Here is a tiny trained network, its code and every weight. The questions are about switching its units off for an input and a class, where a switched-off unit gives its printed mean instead of its output.

import numpy as np


def w(rows, s, z=0):
    codes = np.array(rows[::2]) - 128.0
    scale = np.full(codes.shape[1], s)
    scale[-1] = z or s
    return codes * scale


def f(y):
    return np.maximum(y, 0)


def log_softmax(a):
    a = a - a.max(-1, keepdims=True)
    return a - np.log(np.exp(a).sum(-1, keepdims=True))


def net(x, mask):
    res = np.array(x, float).reshape(1, 4) / 4 @ E
    y = f(res @ A[0][:, :-1].T + A[0][:, -1])
    res = res + np.where(mask, y, B[0][:, -1]) @ B[0][:, :-1]
    return log_softmax(res[-1] @ U[:, :-1].T + U[:, -1])


A, B = {}, {}
E = w([
[93,93,159,15,118,55],'x0',
[145,3,112,223,207,68],'x1',
[16,224,48,115,221,69],'x2',
[220,3,13,131,49,19],'x3',
],0.0075)
A[0] = w([
[204,209,76,124,26,79,153],'N1',
[113,125,80,217,192,129,145],'N2',
[115,121,107,198,207,145,240],'N3',
[147,103,6,61,98,35,190],'N4',
[125,203,1,174,163,72,210],'N5',
[198,46,172,121,105,191,255],'N6',
],0.0081,0.0039)
B[0] = w([
[119,153,82,138,143,199,196],'N1',
[38,83,129,243,165,116,206],'N2',
[175,134,205,132,218,97,222],'N3',
[102,33,61,10,138,151,254],'N4',
[82,72,125,110,200,163,242],'N5',
[196,159,155,153,57,96,245],'N6',
],0.012,0.0093)
U = w([
[38,222,191,14,143,162,223],'0',
[36,60,4,32,139,181,4],'1',
[207,186,118,169,84,189,185],'2',
[69,95,127,214,245,107,78],'3',
[155,59,73,50,148,2,59],'4',
],0.0076,0.0035)

Each question gives the input, the list of numbers given to net, and the class t.
The units are the neurons (one row each of A and B). Each row of codes is followed by its name. A weight is (code - 128) times the scale printed after its matrix; where a second scale follows, it is the last column's (A, B and U).
mask holds one flag per neuron, in row order. A switched-off neuron (its flag False) gives its mean, the last column of its row in B, instead of its output. The means were averaged over made-up inputs and are rounded, as every weight is.
A unit's drop is (log p(t) with every unit on - log p(t) with that unit switched off) / (log p(t) with every unit on - log p(t) with every unit switched off).
The circuit of an input: a set's keep is (log p(t) with only the set's units on - log p(t) with every unit switched off) / (log p(t) with every unit on - log p(t) with every unit switched off). Starting from all 6 units, units are removed one at a time, each time the one whose removal leaves the highest keep (on an exact tie, the one counted first), for as long as the keep stays at least 0.8.
units of the circuit, in order: the units of the circuit, biggest drop first
most important unit: the unit with the biggest drop
top k neurons: the k neurons with the biggest drops, biggest first
drop when u is switched off: that unit's drop, to one decimal
input [2,-8,-6,4], class 2: most important unit	N6
input [3,3,-6,-1], class 2: units of the circuit, in order	[N4; N6]
input [-4,-5,8,-2], class 3: units of the circuit, in order	[N4; N5]
input [-3,-1,-6,6], class 2: top 3 neurons	[N6; N1; N5]
input [5,-2,-5,1], class 2: units of the circuit, in order	[N6; N5; N4]
input [-6,2,-5,-5], class 2: units of the circuit, in order	[N6; N5]
input [5,-8,-8,7], class 1: top 3 neurons	[N4; N1; N3]
input [2,4,-6,-7], class 2: units of the circuit, in order	[N6; N5]
input [-1,-1,-6,8], class 1: top 3 neurons	[N4; N1; N3]
input [8,-2,-5,7], class 1: top 2 neurons	[N4; N1]
input [7,4,6,1], class 1: top 2 neurons	[N4; N6]
input [-1,-4,-2,2], class 2: drop when N4 is switched off	0.3
input [4,6,-7,0], class 2: drop when N6 is switched off	0.3
input [3,0,-8,0], class 2: drop when N1 is switched off	0.0
input [-6,-2,-2,2], class 2: top neuron	[N4]
